Each row comes from the steps of one walk. Every step used is in the known rows, and no mark comes twice. Write the walk behind each row, first mark first.
Each row is shifted at random along 8 fixed directions that mean nothing.
Known rows
H, Q, Y, K, F, B, D, Z: [ 123  271  107   -1   41  -23  -30   41  191  -41    4  -42  180 -158
  156  100   86 -157  115  242  -85  207  119  134  221  -78 -194  194
 -150  144 -120  -93  115  207   -4   88 -146 -115   30  249   59 -252
  198   81  312 -142  101  292  -85  174   -7 -106   32 -257  152  173
  172   17   30   22 -260  -75   20 -128   99]
F, K, Z, B, R, D, Q, H, Y: [ -56  145  -71   96  132 -203   39  -24   22   48 -155   81 -100 -124
  -95  -16   96  -39  147   46  -33  -41 -228   44 -166 -168  212  139
 -119  -67 -162 -155   26   43 -110  -40  -57  208  -27  227   11  264
   49    0 -296  114 -167 -290   67  104   79  -75   18  146  -87  197
  -50  212 -152 -137  -45   29  143 -258  128]
D, Z, H, Y, K, R, Q: [-260   82 -226  132   35 -298   30   39 -220 -148   95   82 -308 -316
 -162  177  -86  198 -183  -81   24  120 -367  -66  125   46  147  201
  -83  -21 -107 -193  329   50   41 -127  -91  229  173  361 -176  117
 -121   74 -311  125  -93 -325  320  127 -183  149 -184   86 -177    2
 -236  110 -151  183  149 -138  203 -184  150]
K, R, Q, D, Z, B, H, Y: [  54 -130  116   25 -181   22   46  -86  -43   83 -126   82   78  108
  -30   49  -70   -1  -47  127  109    7 -310   74   38 -286  295   61
  -23    2 -139  234  -86   39  -67  -91 -123  131 -136    3   67  109
 -135  -18 -188   93 -146  -50  -84   68  145 -135   72   21  -79   -6
   17  200  -86  -49  -29  -33  -87 -127  102]
H, Y, K, R, Q, D: [ -15   44 -169   81   69   58   17 -148    4 -348   22 -121  -51 -160
   75  -45  -76   74   -5  143  -24  -34  -19  -59  -32  -62 -113  154
   61  -68  -73   13  272  184   91 -164    7  129  159   17   10 -114
  -89  379 -249 -192    7  -56   20   50 -102   92  184  -61  -27  -39
   13  166  -32   58   10  -63  229  -93  -78]
R, D, H, K, F: [-115  -28 -339  -80  113  196  -50   75  310  -40  106   28 -217  -79
   45   51 -126   15 -166  232   26   50   79   45  -81 -122   82  192
  -90   94  -59 -404  -47  212 -133  -59   33   64  183  112 -104   27
  151  102  -95 -140  288   41  155   79  243   52   65    3   42   -9
  -87   11  -77   53  -18 -301   67  -65   51]
R, D, Q, Y, K: [-156   82 -216  142  275 -122  120   -9  285  -23 -234   -5  -92    6
   88 -112    4  -52  272  150 -168 -189  109   37   18 -132  -56  232
 -222   12 -178 -201  257  230 -132  -13  306    7  156   44   21   46
   80  -44 -189  -25  -27  -79  123   31   75 -218  181 -264   87   22
  226  216   64 -174 -235   37  141  -33   78]
F, K, Z, Q: [  62   67   -1  -73 -115  -93  -79   27 -232   40   79  -80  -49    5
   43   55  110  -99  111 -105   13   32   50   59  167  275 -245  113
 -150 -142  219  324   35   -2 -112   89 -315  -68  -74   98  178 -155
  139 -243   98   32   24  144  250   12 -163  -11 -133  223   -8  423
    5   37   35   20  105  138   41  -81  115]
Z, B, D, H, R, Q, Y, K: [-104 -138 -150  184  -82  -99  179   52 -301 -189 -119  -74   30   44
 -222  -47  115   75   61  174 -105 -144   80  -71   94   86   61  -35
 -113 -215  -59  210  251 -111  107   26   39   87  -52  276  -30   50
 -342   36 -293  118  -77 -140   16  -44 -239  -37  -63 -114 -122  -29
   47   40 -253   32  -78   55  142  -74 -171]
Z, K, R, H, Q, Y: [  39    2 -183  119  107  -70  -77  -85   -9 -110  -38  -85  -84   10
  139   -3    1   49  135  137    0  -77   36   29  -78 -189 -143  182
 -139   34  -86   81  263   45 -208 -131  273 -148   -9  -47  -31   89
   94  -82 -181   70 -147  -31  178  113  273  -63  198 -134   37  -50
   38  107   11  -12 -152   15  221  -81 -142]
F, B, R, Q, H, Z, K: [ -40 -168   53 -107  -93 -216  -67 -205  125  -17 -196 -262 -297  156
   29  -34    7 -129   -1  118   47 -133   50  120   27   72 -236  128
  -54 -140   -7  319  194  120 -198   59  -17 -158 -130 -145  -13 -174
   43 -234 -266  180    5   42  277  -46   11  -92 -226   31 -180   32
  -71  231   84   76    0  -15  162 -110 -209]
H, Z, B, D, Q: [  93  -36  631   85 -270  -14   74  154 -258 -152  145  147  411  138
 -140   18 -255   46 -311  103   -3  303 -184  107  255  -18  176   16
   68  194  -90  352 -223  -19  276   75 -139  176   15   78  205   74
 -195  -41 -143   61  -72  -12 -139   77  164 -177  -82  -58 -384  -51
    0 -163 -293   17 -166  -42 -404  -24  257]
R, H, Z, B, D, Q, Y, K: [ -55   83 -110   64  -11  -19   27   79  -10 -144    8   84   22  -50
  -13   76   98  -47   28  272  -98  -52   38   23    3   -5 -137  184
 -136  -61  -82   50   64   79  -37   46   26   26  -68  244  -40  -35
  -79   28 -103   49  -20  103   14   55   20    5  -61 -219  -88  154
   96   39  -94   15  -74  -26   93 -212  -45]
Q, R, H, Z: [ -23  134   76  -38   31  105  -41 -165  222   61  -86   31 -176   18
  126   62 -169 -243  -28  173   50   45 -270  -31   54 -156   43  236
   70   99  -52    9  -55  311  -75   69  -53   -8  -50  -62  103    2
   62    3 -349  174  -78  -81  196   46  134  -83   35    1 -256   92
   43  265 -142 -120   37  -80  -67  -91  245]
B, D, Z, K, R, H: [   1  242 -141  -61  -65  147 -112  -42 -130  -72    3 -108 -116 -147
  110  105  232  -52   10  222    0   32    9  -64   32   66 -274   83
 -101 -181    1 -168  -79  137   47   21 -141  -54  -10  403   53  -49
  -15   78 -141   61  -33 -151   81   31  -14   58 -100  246   21   89
 -104  114 -380   12  119 -176  124 -175  -54]
F, R, Q, H: [ -84  212  109  -97  -77 -147 -184  -33 -320  104  -86  146 -171 -254
   59  150  103 -163  175 -156  223   54 -101 -264  -50   52  166  -32
   48  -85   26   -2    8   16 -309 -195 -284  -12   -8  280   17   51
  321 -234  -83  153 -203 -184  126  120   75 -162   47  239   78  194
  -80  154   27 -218  174   80   88 -223   20]
Z, Q, D, H, Y: [  52 -151   13  173    8  -98  173  -41 -114 -118  -69   26  120   37
  -75    1   30   73  -63  103   33  -33  -19    4  -53 -235  201   80
  -74  -66 -112  170  135  -49  -14  -30  163  115    0    1  172  170
 -176  151 -260  -19 -169 -155 -172   72   16  -67  130 -132  -37  178
   44   17 -126   56  -39  -22   30 -143  102]
B, D, Z, Q, R, H, K, F, Y: [ 204  111  -45 -138  -14   73 -150  165 -198   -8  -23  -99  214    9
  154 -170   37 -187  405   77  -83 -109  319  133  100  179 -188  -54
 -344  -61   30  336 -136 -256 -181   93  -31 -101  -80  178  163  -31
  300 -191  267 -128  -72  108  -23 -120  241 -202   67   61  345  215
  146  -61 -235  -74 -420  102  -58  165 -176]
Z, B, D, H, R: [  16 -101  181  -44 -290  -36   89  -43 -195  119 -118   -3 -125  121
  -99   48  274   32   -7  204  218   51   87 -226  106    2  281  -70
   16 -265  -51   92   46   41  -84  -39 -171  -77 -195  144  -20   -5
  -56  -85  -75  211  -21 -167  -53  129 -144 -172  182   76   88  -23
  -35   11 -158    6  110  -69  104  -37 -104]
R, H, Q, D, Z, B: [ 132  143  381  169  -22   68   68  -72  109  -76  -34  -54   33   25
   64   90  149  -24  -53  286  -30  172 -190    6  134 -268 -168  145
   77   46   34  169   67  295   95  137 -116   45 -208  106  261 -176
 -268   62 -191   77  -11   81 -116   72 -183 -137 -116  -20 -223  101
   97  218  -83  -56  -37  -29  -67 -220  293]
B, R, H, Y, K: [-285  -58 -426  116  163 -187  115  -17   27   73 -125  -32 -244  -28
 -210  -23 -138   31  -73   68  -91 -142 -247  -34  -25  -76  277  171
 -159  -58 -171 -155  262    6  -41   21  202  211   54  164 -181  265
 -210  102 -484  230 -141 -356  248   44  -49   29 -126  -54 -131  -27
 -157  228 -222   60   -8  -21  198  -62   47]
Y, K, F, B, D, Z, Q, R: [-193 -139  121   22 -158  171 -146  -88 -141  -94   87  -37 -166   65
    7  -17 -110 -104 -193  220  121   47 -112   44  172  259 -170  212
   47  -77  107  308  -41    7   46 -108 -430   81   49   -6   94 -193
    0    5  -51  -73  -18    4  186  -63    2  166 -187  108 -285   87
  -79   27  -17   21  104 -101 -257   54  -98]
Z, H, K, F: [ -13   38 -191  -66   79  188 -225  341  -91   91  207  158   48  -36
  -57   19 -192  -17 -116   24   35  125  167   99  -55  114  201   20
  -50  152  -28 -251 -289 -102  -81   43  -30   69  107  374   26  200
  141 -177  114  -66  119   70  200  159  361   -5   31  255   20  -32
 -207 -118 -322   49    2 -119 -117   43   43]
F, R, H, Z: [  43  -39   31  -66   44 -224   37 -129  105  -46 -223 -326 -261   52
   99 -163 -249   25   82   26  -75 -168 -264   82  -44  -42  -66 -102
  -34   50 -323  234  119  147 -177   15  251    5 -166 -313  -75  105
    2  -34 -200  323 -116 -153  150 -167  132  -62  -24 -149 -222 -123
 -156  181  -96  -39 -347  -56   86   54 -385]
Y, K, F, B, H, Z, Q, D: [ -45 -162   97   57   29  104   56  -94  181 -152  -31  -99  -80  154
   29  -65 -206  -50 -205  238   73   10 -156  117  -14   36 -152  159
  135    2  -27  258    2  196   73  -31 -178  154   -2 -206  147 -124
 -239  143 -223  -15   56  130   52   78   82   29  -55  -11 -385   43
  -41  196   11  -37   87 -102 -130 -105  -33]
Q, R, H, K: [ -88  238 -178   32  172  128 -267  142 -152  -11   86  107  -36 -163
    8   85 -249  -84  -90  130  -46  156  -53  -51  -26  -37  183  143
   31   61 -142 -301 -105   96  -27   88   38    2   13  458  -33  203
   26   13 -357  133  -71 -203  127  106  295   32   59  127  -70  -22
 -137  131 -418  -34   26  -70   21 -110  240]
B, Z, Q, Y, K, F: [-138 -133 -265   -2  -22   -4   24  133  -56  -37  129  -40 -158   27
 -123   -3   27    6  -50    6  -22 -116  127  134  101  176 -147  118
 -206  -71  129  169  191  -82 -101  -55  -21   38  111   31   39  -97
   98 -147   98  -47   51  182  225   14 -148  -32 -199  -18  -19  241
  -11  -27   57   59  -42   11   43   50 -120]
R, Q, Y, K: [-245  -80 -187  149    2   89  -56  131 -129  -65   38  194  101    6
 -111   22 -333  -60  -79   15  -49  -33 -123   41   46   55  178  158
   39  194 -116  -24  -40  -70   26 -101  -28  187  199  182  -70  204
 -116   -5 -244   53  -84  -56  160   29  276   78  -90  -44 -239 -139
  -34   34  -87  -55   -2   43 -196  -17   86]
Z, H, K, Y: [  41 -104 -519 -150  101  163 -144   83   13  -52  209   67   47  -90
   33   49  205    0   29  254   51 -179  211   82 -250    0   -8  139
 -201 -174   91  -89  -56  -83 -105  -20    6  -81  -61  220 -133  -76
  -39  -21 -110 -172  194  199  105  -33  204  183    7   67  111  280
  -25  -72   14  174  200 -144  213 -138  -95]
Q, R, D, H, Y, K: [ -45 -121 -375   47  141  -35   90  -80   30  -88 -211 -136   43  -26
   56 -137  111  -79  271  241 -158 -354  309  -26  -35   87   61   42
 -245 -230 -112   30  145  -77 -110  100  224  -23  -43  155   49   77
  -37  173 -112  -78  -95 -127   74 -175  -76  -19  182 -201  189  133
   89  124 -232   38 -192  -16  189   38 -274]
D, Z, B, R: [ -30  143  356  153  -58 -243   15   42 -287  -14  100  -33 -194 -127
 -194   46  159  325 -132  -50  -63  227 -117  -20  108   71  -61 -100
  -26 -123 -209  -21  178 -110   93   75  -71   53 -182  271 -125  -68
 -227  -89  121  197 -124  -38  -11   91 -290   83 -257  120  -19 -141
 -206  -44 -204  274  -29   26  117 -179  -82]
Y, K, F, B: [ -69   95 -198   81  324   24   50   66  274   38 -167 -140   40 -102
 -101  -61 -121   53  118   82 -143  -83   96   86 -121  133 -104   -9
   -8  126  -27 -295 -102  -41  111  154 -223  134   80  239  -59   95
  -49   71  104  -63   51  -43  141    0   -6   14  -81  197 -127 -115
    5    8 -216 -201 -115  -54   12   67  -69]
Z, Q, D, H: [ -50 -224  203   98  -93  152   79 -163   61  -13 -197  -25   38  299
  140 -117 -130 -147  -57  199  107  -83 -102  -46  -35  -87   63   58
  106   14  -79  207 -239  129   10 -118  -59  162    5 -220  303  123
 -253   49 -372   15  -86 -184  -97  -67  305  -22   67   37 -245  -85
   59  166  -87 -229  167  -84 -330  -65   76]
H, Y, K, F: [ -53 -149 -501 -203  -53  109    1   57   64  179  -10 -138   12   68
  -25 -116  103 -180  251   48  -44 -341  306   86  -35  210   26   -1
 -245 -108  207  118 -107 -194 -161  -14  -21   85   43   40   75   35
  276  -11  249 -190   77  113  263 -145  -92  -47   78   75  270  172
   65  -58  -74  -66 -127   35   76  241 -242]
Z, B, R, D, Q, H, K, F: [-182 -149  241  176   65   47  -60  235  -24   -7  121  184 -103   65
 -217    4 -400  191 -412   84   78  204 -104   75   92 -183  406  149
   61  284 -141  -94   63   70  -88  -28   94  165  193  118   16  218
  -66 -197 -367  107   28 -125  231  202  326 -276  -70  135 -327 -156
 -261   28 -312   61 -211 -127 -186   24  197]
K, R, Q, D, H, Z, B: [  82  188  293  -34  -66  -66   62 -198  394  175 -229  -29 -159   49
  142   73   74  -91  164  145   98   69 -149  -91  -30 -224   70   74
   40   45 -157 -155 -118  392 -187  -22 -237   43 -169   22   81  -29
  107 -127  -51  192  -24   -9   70  148   65 -228  233  142  -89  -68
  108  294   11 -262  107 -119  109 -229  158]
Y, K, R, Q: [ -33 -124 -197  -34  -52  -37   84 -249  -28 -121 -173 -293    8   86
  103 -138 -109  -78  229   53 -109 -256   70  -51  245  134 -165   52
 -131 -119  175  348  208   67   59   20  -61   -4   78 -114  136 -179
  -75   -5 -295  -99   -2 -100  333 -243 -222 -128   45   23   21  -97
  182  216 -143 -102  -61   51  132  165    7]
D, Q, R, H, Y: [-142   96 -102  -81  -65   77 -237   47 -234  101  121  321  -59 -149
   26  127 -225  -80  -83   43  190   59 -320  -34 -246 -104  353  185
   85  130 -188 -141 -352 -133 -204 -283 -143  235   40  214 -146  452
  264   62 -129   89 -277 -289   81  114  570  193  148  117  -45  -14
 -177  -54 -131 -119   58  -58 -182  -83   33]
Y, K, R, D: [ -14  -38  -53  -54  -43  264 -110  -41   10 -184   80    2   10 -121
  189   -3   12   72   32  234   88 -136  316  -59   -6  187  -42   54
   44  -53  -62 -128    5   78 -117 -118  -96  -96   87   77  -87 -156
  123  171  182 -106   60  136  151   -4  129   19  225    4  146  -70
 -129   12  -89  106  -97 -181   49   91 -408]
Z, Q, Y, K, F: [-230  -63 -449  200  196   64   83  162  -43 -158  162   13 -104  -72
 -230  -60  -63  142 -104   29 -144  -52  -30  102  -42  135 -146  114
 -119  -11   67 -110  123 -149  147  -44   22  249  250  181    3  124
 -146   92 -100 -141   43  -37  216   22  -89  170 -147  103 -201   34
  -65  -84 -190   51   16  -40   50  -19   -5]
R, D, Q, H, K, Z, B: [ -28   13  126  138   64 -223   80  107   25  -84  -10  -65 -214  -36
 -148   75  198  167  -91  103  -81    7 -102   72   -9  -95   -8   42
  -44  -91   58   76  251  189  -48  134   29   57 -252  208   47  -35
 -173  -80 -247  187   53  -12   48    9 -345 -165 -203   44 -247  312
  -76  171  -71   32 -102  -60  240 -220   25]
D, H, R, Q, Y, K, F: [-237  -91 -324   45  -26  176  -82  176 -121  -50  202  241 -164 -137
 -113  135 -153  108 -175   94  100   67   72  -76   34   84  137  214
    0  107  -39 -177   34  -81 -135 -159 -135  105  247  272 -151  131
   96    0    8 -103   84   27  284  166  188  123   26   82   -9  -59
 -114 -150 -137  121   63 -100  -25  -23  -14]
D, H, Y, K, Z, B, R: [  28   33    1   40  -38  119  -28 -114   40  192  -70   32  107  121
   -4  -22   34  -48  111  184 -102    0   66  -38   89   36   62   91
 -115  -68  -74   40 -185  -23   -5  210 -250   13 -205  259  105  -24
 -149 -107   -6    3  -64   78  117   31    4  -14    2  224   74   -4
   75  146 -335   37  139   18   29 -170  141]
R, H, Y, K, F, B, Z, Q: [  73  247 -143 -135  114  -22 -111  -19   72   78   26    6  167  -61
   94   49 -173 -228  119  106  -44   88 -104  210  -14   94 -192  153
  -72   37  -72  -63 -278    9  -22   64 -461   96   -6  293   85   40
  182 -103   78    3 -100   89   87  114  292   31  -64  186  -41  149
   30  143 -130 -261  104  -31  -73 -172  267]
B, Z, H, K, R, D, Q: [ -82  -63   14   65   59 -214  130  -43  -96 -380   11 -181 -250  -74
   -8  -64   42  194 -142  173  -52  -69  -95   81   96   61 -137  127
 -162 -230  -13   95  295  197  167  -43  153   84   46  -19   63 -126
 -191   94 -434   39   21 -247  116  -94 -224  -24 -183 -122 -155  101
  -61  134 -121   78  -52 -211  124  -63  -31]

Which walk is each row?
[ -66  -89 -170   54  -33   10  -62   34 -204 -181   29   99   33 -205
   -1  131  -91   80  -78  150   44  -11  185 -165   90   32  163  192
 -108  -51 -145   94  230   -1 -202   -1    5  -47   68  256  -52  -35
   15  113  -74  -63  -48   27   67   97   36    5   81 -168  123  175
  -54    5  -84  246  -23  -44  125 -141  -86]  F, R, Q, D, H, Y, K
[-136  -13  -13  165   91  205  135 -203  105 -113 -219  -50 -154   48
   64  -49    7 -148   19  261  -12  -65 -155 -100   58    1  -15  227
  -69 -122   46  -54  -71  266  115   59 -222  124   99   82  265   18
 -226   94 -553   26   -8 -320  150  -85   -1   13  -78  189 -326  186
   81  283 -255 -189  191 -141 -163 -165  255]  F, K, Z, Q, R, D, H
[ -20  312  -50   -1  109  133 -102  -88  -68   93  -34   58 -123 -165
  125  166  160  -80  155  229   28   51  105  -81   25  -14 -304  251
 -100  -64   49  -95  -23   64 -126   98 -344  -80  -50  397   35 -176
   63 -132   34  -10  -92  117  195  162   38  -16 -119  182  171  145
  108  106 -230  -82   82   22   65 -246  193]  D, Z, Q, Y, K, F, B, R, H
[-226 -122   79  -15  -55 -258 -116  -40 -197  102  -44 -177 -438    3
  -65    0  -36    8  -97  -20  144   33 -260   12   31  227   75   47
  -80 -110    6  212  108  -90 -129 -159  -89   62 -119   13  -66  129
   94 -138 -104  248 -175 -267  341    7   -5   64 -150  111 -187   12
 -232  108   14    3    8  -34  -28   41 -287]  D, Z, K, F, B, H, Q, R
[-236    9   69  230  116 -181  120  112  -33   -9  -22   32 -212   -7
 -124    2 -104  145  -84  -48 -117    0 -104   49  202    4  129  218
 -129  110 -129   17  381  177  -34   43  200   89   85  111   42   55
  -98  -77 -236  161  -77  -73  260  109 -192 -195 -136  -86 -173  207
  -34  153  -90   97 -201   38   55  -49   81]  B, R, D, Q, Y, K, Z
[ -27   51    3    1   93   -5 -201   10   -9  106  -39  127    4   11
   47    1 -178 -132   49  149  117  120   48   12  114  125   57  140
  170    3 -152  -44  -31   39 -149   17 -352  -88   -3  216   79   62
  132 -194  -60   71  -91  -36  177  213  278 -134  174  241  -57  -50
  -88  183 -217 -156  120    7  -26  -45  153]  Y, K, F, B, Z, Q, H, R
[-182  -53  104   37  -26   -6  105 -113  -10   -5 -199  -94 -237  -14
  -10   20  -27   -4  -42  115  115  -57   -1 -193  -51   50  101   56
   31  -33  -49  -33    0  104  -35 -111 -196  199   57  103   21   29
 -147   89 -248   53  -34 -209  115   37  -22   -6  -95  109  -98  -69
  -27  127 -122 -130  129  -86  -57 -109  -84]  Y, K, F, B, R, Q, D, H
[  49   19  189   50  -65  -51  101 -270  238   94 -243   51 -132  171
  116   32  -19  -96  189  141   52   -6  -78  -32   87 -424   17  240
 -125   72 -125  146  180  273 -250  -48    1 -111  -51 -180   25 -152
   81 -307 -227   81  -60  127   92  132  158 -285  137 -163   43  -66
  329  247  181 -133  -57   65   93 -216  263]  D, H, Z, B, R, Q, Y
[-161  102 -297  -84    8  -92   41 -144  157  187 -143 -103 -212    5
   81  -13   22 -242  194   35  -70 -123 -131  -38   41   44  105  202
 -149  -71  -39  -45   48  232 -107  -19 -107  177  -40  151   91   33
   75  100 -204   23  -16  -94  237   12 -157   -1   25   72   75  256
   78  331  -40 -103  145   -3  182 -165  115]  B, R, Q, D, H, Y, K, Z
[ -39  273  248 -198 -134   30 -328  143  -84  136   77   93 -173 -183
  247  104 -261 -117  -32  -31  147  315 -169   39  127  -29  124   86
   51  218 -384 -161 -183  278 -305 -222 -155   40   66  217  -10    8
  415 -121  233   61   28  100   34  200  435  -74  112   47  164  -53
 -172  118   56  -38 -126  -90 -188 -121   23]  B, H, K, F, R, Q, D, Z
[ -46 -169 -143   24   32  -95  144 -268  214 -150 -122  -40 -220   41
   65  -23  -13  -33  -66  260   60 -101 -221   78  -65 -289   83  248
 -149 -148 -178   50  215  192 -134 -142   67   54   10 -204  -26    4
    1  139 -371   15  -68 -159  -49   -8  102   38   63 -250  -80  173
   38  230  150   20    9 -197  112 -185   18]  B, Z, Q, R, D, H, Y
[  35 -208 -241  -11   19  320 -103   39  114 -172  181  113  200    9
  147  -13 -122 -109  -71  336  -31  -82  269  196  132   -9 -167  280
  -74   95   63  207    8  -25 -149   50  -63  -39  160   26  186 -152
   94   83  100 -390  149  364  141  -35  228   -4   42 -112   47  202
   25  -30 -124  189 -199 -105 -124   33   -5]  R, D, Z, Q, H, Y, K, F
[-134  247   48  146  180  -10  -99    5   73   81  -22  208 -254  -62
   48  107 -169  133  -84  156  -44  169 -279  -66  -61 -226  -25  268
   -6  175 -312 -266   13  198 -176   15  -43   71  -56  293 -176  170
 -106 -162 -257  195 -121  -89  185  238  350   10  -57   99 -151 -136
  -93  206 -206  -24   18  -32   62 -314  177]  D, Q, Y, K, Z, B, R, H
[-290  160 -295  197  351 -291   98  109  268   15  -58  103 -215 -183
 -103   15 -180   15  -62  -20 -182   33 -424  113  -51 -112  234  250
  -59  170 -275 -421  207  252  -13   -3  153  317  139  272  -41  373
  -48  186 -397  128  -68 -324  188  129    9   -1  -41  -13 -305  215
 -150  291 -140  -59  -65 -111  160 -226  228]  R, D, Q, H, Y, K, Z
[-234   69 -107  229   85  -77   54   71 -162  -60 -135  -51   60 -103
 -188  -65  -63  124   76   20  -67 -115  -65  -38  -20  233  144  -22
  -50  -26 -134 -219  -44  -99  234 -114 -129  237  143  302  -21  257
 -151  124 -161  132 -229 -399  125   16  -27   13    9  192 -194 -160
  -59   19 -386 -217    2  -66  -10   44 -139]  F, B, D, Q, Y, K, R
[   6  -92   68   44   -6 -166   18 -158  134  230 -202  -77 -224  170
  -26  -34  177   11  134  102  -13 -131   97  -46  102 -114   65  108
 -172 -146  -26  238  326   94 -311  152   14 -161 -288  -14   10 -166
  -29 -298  -70  142  -69  119  197   73 -226 -278  -10   32  108  165
   38  303    2  105  -46  113  317 -112  -74]  Q, H, Y, K, Z, B, R
[ -24  -26   83  178   83  195   69  -58  -43 -118 -109   39  221  -53
   26   35  -60   27   55  258   69  -70  109  -64   84   26  198  105
    4   20    6  -30   39   69   89    7 -148  -18   65  187  100  -19
 -149  108 -178   55 -130  -43  149  122   85 -227  178   30  -85  -16
   42  161 -289 -118  -85  -94  -71   -1   -9]  F, B, H, Q, Y, K, R, D
[  25 -188  -89   82 -142  117    4  -12 -259 -124  -49 -151   59   58
  -60  -28   33   40  -68  168   15 -215   -1  103    6  -74   46   57
  -52  -86  -10  328   30  -90   27  -21  146   81  -50   47  193  140
 -178  157 -294   75 -197 -186   14 -118  -25  -31  -95   63 -107  119
 -110   45 -354   85 -174  -42  -52   67 -182]  Q, D, Z, K, R, H, Y
[-161   32   16   81   30 -167  100  -87   39  -77 -156    3 -322 -191
   33  174  226  129   12  162  160  -97   43 -107  -91   51   27  106
 -103 -175 -165 -278  175  160 -198 -165 -187  -18  -26  204 -142  -26
   24    2  -44  232 -117 -144   66  121  -39  -13  -52  -17   -3  168
  -85  143   43  -75  126 -233  167 -253 -225]  F, B, Z, Q, Y, K, R, D, H
[ -29  -59  330   35 -166   37  -83   31 -212 -120  -10   97  -34  -67
  -34  162 -165   15 -219   61  288   69  -35  -66   79   12  278  167
  153   81  -52  184  117  153  -96 -158 -281   60   43  133   39  -85
  -30  -23 -163  150 -134   -1   72  251   50 -166  -68   72 -203  120
 -155  165   30    5   94  -62 -117  -63  -57]  F, B, Z, H, Y, K, R, Q, D
[  29  211 -184   42   76   -5  -56  -88  -44 -140  -64   18   -1 -190
   30  112   55   21  177   78  -26   21  -41   61 -116  -26 -224  110
  -71  -73  -87 -128  -24   18   34  -62 -210  -35   15  284  -79  -13
   51  -24  -50   -5 -100   42   70  127  131   79   49  123   -7  -16
  126   83 -101  -96   95  -32  192 -302   21]  F, B, H, Z, K, R, Q, Y
[ -34   14  418  -44 -273   48  -30   55  -90  236 -167 -147 -107  124
  -16  -39   84  -92  160   15   91  -57    3  -26  199   91   62  -74
  -17   15   29  313 -114  132 -181  -28 -278  110 -137  100  252 -107
  124 -303  167  185  -59   51  136  -52 -173 -353  -99  241  -53   48
   -3  147  -13 -230 -172   81 -211  109  -98]  Y, K, F, R, Q, D, Z, B
[ 104  -20 -130  -89   91   25  118  -66   78 -138 -249 -210  -87   58
  102  -91  420 -185  311  310  -41 -370  295  131  -83  189 -409   49
 -273 -351  229  243  -13   61   22  130 -171  -70 -182  108  216 -320
  -81 -143    1  -77   45  144   27 -139 -262  -90 -294  -24   44  384
  227  183   22 -200   38  -52   46  -93 -244]  R, D, Q, Y, K, F, B, Z, H
[ -17  113 -271  -68  119  203  -15  -26  144  -46  102   13   56 -192
    5   59  179    7   56  243   11  -25   96   24 -139    0  -52  186
 -207 -111  -88 -312 -127  109    4   22 -114  -18  148  344   27   -7
   77   30 -160  -64   76   15  159   64  208   12   63  277  -60  273
  -13  -13 -174   59  166 -224  115 -253   85]  F, R, D, H, Z, K, Y
